Here is a tiny trained network, its code and every weight. The questions are about switching its units off for an input and a target symbol, where a switched-off unit gives its printed mean instead of its output.

import numpy as np


def w(rows, s, z=0):
    codes = np.array(rows[::2]) - 128.0
    scale = np.full(codes.shape[1], s)
    scale[-1] = z or s
    return codes * scale


def norm(h):
    return h / np.sqrt((h * h).mean(-1, keepdims=True) + 1e-5)


def f(y):
    return np.maximum(y, 0)


def softmax(a):
    e = np.exp(a - a.max(-1, keepdims=True))
    return e / e.sum(-1, keepdims=True)


def log_softmax(a):
    a = a - a.max(-1, keepdims=True)
    return a - np.log(np.exp(a).sum(-1, keepdims=True))


def net(x, mask):
    ids = ['αβδεηθπστψω'.index(c) for c in x.split()]
    T = len(ids)
    res = E[ids] + P[:T]
    r = norm(res)
    for j in range(3):
        rows = slice(4 * j, 4 * j + 4)
        q, k, v = (r @ M[0][rows].T for M in (Q, K, V))
        z = softmax(np.where(np.tri(T) > 0, q @ k.T / 4**0.5, -1e9)) @ v
        o = O[0][rows]
        res = res + np.where(mask[j], z, o[:, -1]) @ o[:, :-1]
    y = f(norm(res) @ A[0][:, :-1].T + A[0][:, -1])
    res = res + np.where(mask[3:7], y, B[0][:, -1]) @ B[0][:, :-1]
    return log_softmax(norm(res)[-1] @ U[:, :-1].T + U[:, -1])


Q, K, V, O, A, B = {}, {}, {}, {}, {}, {}
E = w([
[216,136,155],'α',
[113,21,149],'β',
[52,82,65],'δ',
[208,159,131],'ε',
[252,240,48],'η',
[147,182,67],'θ',
[254,68,225],'π',
[88,136,55],'σ',
[146,146,103],'τ',
[167,126,139],'ψ',
[183,184,94],'ω',
],0.0098)
P = w([
[101,192,215],'0',
[203,75,77],'1',
[136,155,147],'2',
[251,67,107],'3',
[136,153,147],'4',
[174,46,65],'5',
[136,152,147],'6',
[212,68,82],'7',
[137,150,148],'8',
[206,58,67],'9',
[137,149,148],'10',
[173,43,75],'11',
[137,149,148],'12',
[175,55,78],'13',
],0.014)
Q[0] = w([
[166,199,101],'h1',
[110,126,227],'h1',
[9,140,126],'h1',
[174,155,113],'h1',
[139,125,45],'h2',
[172,194,147],'h2',
[114,154,70],'h2',
[3,231,221],'h2',
[3,212,154],'h3',
[172,134,144],'h3',
[226,68,6],'h3',
[62,75,144],'h3',
],0.023)
K[0] = w([
[162,185,84],'h1',
[122,175,226],'h1',
[40,178,122],'h1',
[167,131,108],'h1',
[72,199,123],'h2',
[206,141,82],'h2',
[95,175,89],'h2',
[165,43,3],'h2',
[100,105,3],'h3',
[168,145,150],'h3',
[63,170,202],'h3',
[88,77,134],'h3',
],0.024)
V[0] = w([
[163,109,154],'h1',
[160,91,114],'h1',
[139,145,149],'h1',
[89,85,147],'h1',
[250,249,146],'h2',
[41,116,114],'h2',
[85,209,23],'h2',
[183,136,154],'h2',
[140,180,120],'h3',
[121,67,92],'h3',
[121,100,155],'h3',
[138,178,87],'h3',
],0.02)
O[0] = w([
[77,161,86,135],'h1',
[95,168,165,223],'h1',
[107,115,83,81],'h1',
[173,186,112,115],'h1',
[254,193,165,209],'h2',
[34,186,15,181],'h2',
[120,247,158,178],'h2',
[180,97,166,114],'h2',
[60,152,161,179],'h3',
[167,119,37,2],'h3',
[175,100,143,132],'h3',
[48,177,106,132],'h3',
],0.016,0.0067)
A[0] = w([
[160,174,207,2],'n1',
[121,253,92,109],'n2',
[123,118,211,109],'n3',
[172,110,24,185],'n4',
],0.022,0.0039)
B[0] = w([
[15,56,99,215],'n1',
[255,92,84,247],'n2',
[78,202,65,191],'n3',
[52,80,145,161],'n4',
],0.024,0.013)
U = w([
[145,70,195,60],'α',
[120,4,112,177],'β',
[100,93,22,193],'δ',
[111,111,193,125],'ε',
[180,151,173,238],'η',
[142,188,118,23],'θ',
[195,28,167,1],'π',
[186,162,55,146],'σ',
[73,115,132,53],'τ',
[72,76,159,64],'ψ',
[110,154,171,130],'ω',
],0.026,0.0028)

Each question gives the input, a string of symbols that net reads in full, and the target symbol t.
The units are the heads (4 rows each of Q, K, V and O) and the neurons (one row each of A and B). Each row of codes is followed by its name. A weight is (code - 128) times the scale printed after its matrix; where a second scale follows, it is the last column's (O, A, B and U).
mask holds one flag per unit, heads first, then neurons. A switched-off unit (its flag False) gives its mean, the last column of its rows in O or B, instead of its output. The means were averaged over made-up inputs and are rounded, as every weight is.
A unit's drop is (log p(t) with every unit on - log p(t) with that unit switched off) / (log p(t) with every unit on - log p(t) with every unit switched off).
The circuit of an input: a set's keep is (log p(t) with only the set's units on - log p(t) with every unit switched off) / (log p(t) with every unit on - log p(t) with every unit switched off). Starting from all 7 units, units are removed one at a time, each time the one whose removal leaves the highest keep (on an exact tie, the one counted first), for as long as the keep stays at least 0.8.
units of the circuit, in order: the units of the circuit, biggest drop first
unit that matters most: the unit with the biggest drop
top k neurons: the k neurons with the biggest drops, biggest first
heads that matter: for each layer, one digit per head in row order, 1 if its drop is at least 0.15 and else 0, layers parted by /
drop when u is switched off: that unit's drop, to one decimal
input η θ δ σ α δ β β, target η: units of the circuit, in order -> h2
input δ β σ τ π α ε, target ε: units of the circuit, in order -> h2; n2; h3
input ω η θ δ π β π δ ψ α ε δ η σ, target ω: units of the circuit, in order -> h3; h2; n1; n3
input β ψ α δ σ π δ θ β β ψ, target ψ: units of the circuit, in order -> h2; n2; n3
input ε δ σ σ σ π, target ε: heads that matter -> 011
input σ δ δ δ ε β σ δ τ ω, target σ: heads that matter -> 010
input η η σ δ α σ α π δ ω π, target π: heads that matter -> 010
input ψ δ δ σ δ π ψ η, target ψ: heads that matter -> 111
input ε δ δ η, target ε: units of the circuit, in order -> h2; n2; h3; n1
input α ω δ δ τ δ σ η δ δ δ σ, target α: units of the circuit, in order -> h2; n2
input σ σ δ σ, target σ: units of the circuit, in order -> h2; n2
input θ ψ δ ψ β δ θ, target θ: top 2 neurons -> n1; n3
input ψ δ ε σ δ δ, target ψ: top 3 neurons -> n2; n1; n3
input π θ η η σ ε π σ, target π: units of the circuit, in order -> h2
input ω ψ β δ σ δ, target ω: top 3 neurons -> n1; n3; n2
input σ δ δ η ω τ δ δ π δ δ δ θ, target θ: top 2 neurons -> n3; n2
input δ δ ω δ ω, target ω: top 2 neurons -> n1; n3
input θ σ σ ω τ δ ψ η η θ σ δ, target θ: top 3 neurons -> n3; n1; n2
input η ω η δ π δ, target η: drop when h2 is switched off -> 1.0
input η α σ δ, target η: drop when h2 is switched off -> 0.5
input σ σ σ δ θ ω π β, target σ: drop when n2 is switched off -> 0.5
input θ δ δ α β α σ θ σ δ, target θ: unit that matters most -> h3
